Here is a tiny trained network, its code and every weight. The questions are about switching its units off for an input and a class, where a switched-off unit gives its printed mean instead of its output.

import numpy as np


def w(rows, s, z=0):
    codes = np.array(rows[::2]) - 128.0
    scale = np.full(codes.shape[1], s)
    scale[-1] = z or s
    return codes * scale


def norm(h):
    return h / np.sqrt((h * h).mean(-1, keepdims=True) + 1e-5)


def f(y):
    return y / 2 * (1 + np.tanh(0.7978845608 * (y + 0.044715 * y**3)))


def log_softmax(a):
    a = a - a.max(-1, keepdims=True)
    return a - np.log(np.exp(a).sum(-1, keepdims=True))


def net(x, mask):
    res = np.array(x, float).reshape(1, 5) / 4 @ E
    u = 0
    for l in range(2):
        y = f(norm(res) @ A[l][:, :-1].T + A[l][:, -1])
        res = res + np.where(mask[u : u + 8], y, B[l][:, -1]) @ B[l][:, :-1]
        u += 8
    return log_softmax(norm(res)[-1] @ U[:, :-1].T + U[:, -1])


A, B = {}, {}
E = w([
[153,221,51,131,241,143,100,123,179],'x0',
[158,56,192,74,217,64,144,131,178],'x1',
[206,193,254,196,179,184,166,182,62],'x2',
[118,126,88,85,151,111,166,203,67],'x3',
[52,106,142,60,188,251,173,52,91],'x4',
],0.0085)
A[0] = w([
[169,95,161,211,125,164,87,14,172,100],'0.n1',
[112,128,78,77,171,104,206,254,27,86],'0.n2',
[153,120,177,169,105,143,47,42,176,82],'0.n3',
[168,67,201,73,196,72,147,114,176,4],'0.n4',
[61,144,79,56,78,57,148,74,179,115],'0.n5',
[105,136,159,92,166,238,178,100,143,97],'0.n6',
[176,137,136,203,108,88,120,170,152,119],'0.n7',
[95,134,98,47,131,124,127,248,86,84],'0.n8',
],0.0083,0.013)
B[0] = w([
[47,216,136,39,111,100,189,189,194,184],'0.n1',
[65,163,133,74,112,118,154,165,214,188],'0.n2',
[71,204,145,61,96,88,212,214,141,155],'0.n3',
[214,89,163,12,170,96,158,157,179,139],'0.n4',
[120,91,149,123,156,184,54,214,128,252],'0.n5',
[129,164,155,94,123,69,60,91,79,222],'0.n6',
[104,162,157,61,155,96,87,62,43,208],'0.n7',
[126,207,166,69,87,112,193,134,177,149],'0.n8',
],0.011,0.0048)
A[1] = w([
[132,146,164,65,163,128,64,166,92,191],'1.n1',
[105,41,210,141,11,120,180,110,92,78],'1.n2',
[110,209,48,189,35,206,129,135,78,1],'1.n3',
[141,185,89,147,189,138,114,95,157,83],'1.n4',
[200,149,138,179,75,32,96,174,152,82],'1.n5',
[93,119,176,75,140,213,145,56,98,33],'1.n6',
[181,183,229,163,150,175,157,168,105,75],'1.n7',
[218,79,116,104,188,116,166,129,174,74],'1.n8',
],0.012,0.0076)
B[1] = w([
[135,141,162,197,71,142,133,112,86,249],'1.n1',
[193,177,74,195,200,137,171,150,177,177],'1.n2',
[178,26,252,86,101,78,171,86,163,162],'1.n3',
[195,126,79,187,168,119,219,176,154,156],'1.n4',
[88,154,103,36,205,175,137,51,64,168],'1.n5',
[130,166,98,84,151,68,106,97,72,165],'1.n6',
[62,41,32,84,94,142,40,161,211,185],'1.n7',
[156,78,179,131,54,133,162,80,132,146],'1.n8',
],0.014,0.013)
U = w([
[121,176,119,88,163,110,81,50,17,160],'0',
[84,35,73,130,100,171,3,181,174,41],'1',
[77,205,157,61,104,106,179,177,198,253],'2',
[192,53,232,108,109,111,154,77,150,147],'3',
[205,148,67,236,190,135,199,155,158,66],'4',
[118,167,220,222,70,138,127,161,111,118],'5',
],0.02,0.004)

Each question gives the input, the list of numbers given to net, and the class t.
The units are the neurons (one row each of A and B). Each row of codes is followed by its name. A weight is (code - 128) times the scale printed after its matrix; where a second scale follows, it is the last column's (A, B and U).
mask holds one flag per neuron, layer by layer. A switched-off neuron (its flag False) gives its mean, the last column of its row in B, instead of its output. The means were averaged over made-up inputs and are rounded, as every weight is.
A unit's drop is (log p(t) with every unit on - log p(t) with that unit switched off) / (log p(t) with every unit on - log p(t) with every unit switched off).
The circuit of an input: a set's keep is (log p(t) with only the set's units on - log p(t) with every unit switched off) / (log p(t) with every unit on - log p(t) with every unit switched off). Starting from the 12 units with the biggest drops (on a tie, the unit counted first), units are removed one at a time, each time the one whose removal leaves the highest keep (on an exact tie, the one counted first), for as long as the keep stays at least 0.8.
circuit, biggest first: the units of the circuit, biggest drop first
unit that matters most: the unit with the biggest drop
k most important neurons: the k neurons with the biggest drops, biggest first
k most important neurons of layer l: the k neurons of layer l with the biggest drops, biggest first
input [-5,-2,-6,8,0], class 2: circuit, biggest first => [0.n8]
input [4,4,7,-8,2], class 2: 4 most important neurons of layer 0 => [0.n1, 0.n3, 0.n5, 0.n6]
input [8,5,-3,6,0], class 4: 2 most important neurons => [1.n4, 0.n1]
input [6,1,6,-3,-7], class 0: 2 most important neurons of layer 0 => [0.n7, 0.n5]
input [-8,-1,8,0,3], class 1: 2 most important neurons of layer 1 => [1.n7, 1.n4]
input [-7,-6,5,8,7], class 2: 2 most important neurons of layer 0 => [0.n2, 0.n7]
input [-6,4,-4,2,5], class 4: 2 most important neurons => [1.n2, 0.n7]
input [7,-5,-6,-3,-6], class 4: 2 most important neurons => [1.n4, 1.n7]
input [5,-4,6,4,5], class 1: 2 most important neurons => [1.n7, 0.n7]
input [-8,-2,0,-8,-5], class 2: circuit, biggest first => [0.n1, 0.n3]
input [-1,-1,5,7,-5], class 2: 2 most important neurons => [0.n2, 0.n8]
input [-8,7,3,1,-6], class 4: 3 most important neurons of layer 1 => [1.n2, 1.n3, 1.n6]
input [8,8,-3,7,3], class 3: 2 most important neurons => [1.n8, 1.n2]
input [-2,7,3,5,8], class 0: most important neuron => [1.n6]
input [0,5,7,8,-4], class 2: 4 most important neurons => [0.n2, 0.n8, 0.n5, 0.n7]
input [-6,-4,-1,-5,5], class 4: 2 most important neurons of layer 0 => [0.n7, 0.n2]
input [4,-5,-7,-8,7], class 2: 4 most important neurons of layer 1 => [1.n7, 1.n5, 1.n1, 1.n4]
input [-6,-6,1,-5,2], class 3: 3 most important neurons => [1.n3, 1.n4, 0.n2]
input [0,-2,-1,-1,1], class 5: 2 most important neurons => [0.n5, 1.n7]
input [0,-1,1,3,3], class 5: unit that matters most => 0.n6
input [-5,5,5,-3,6], class 0: 2 most important neurons => [1.n6, 0.n6]
input [2,3,8,8,-2], class 1: 2 most important neurons => [1.n7, 0.n1]
input [2,3,2,2,2], class 5: 2 most important neurons of layer 1 => [1.n1, 1.n3]
input [2,7,-3,6,-2], class 3: 3 most important neurons => [1.n8, 0.n4, 0.n1]
input [8,-2,8,5,7], class 1: 3 most important neurons of layer 1 => [1.n7, 1.n2, 1.n5]
input [-4,-6,4,1,5], class 3: 2 most important neurons => [1.n3, 0.n7]
input [-8,6,2,-7,5], class 4: most important neuron => [1.n2]
input [3,-3,-1,4,-4], class 0: 2 most important neurons of layer 0 => [0.n1, 0.n7]
input [-7,7,-6,7,-6], class 2: 3 most important neurons of layer 0 => [0.n8, 0.n2, 0.n6]
input [-4,3,5,6,-4], class 2: 2 most important neurons of layer 0 => [0.n2, 0.n5]
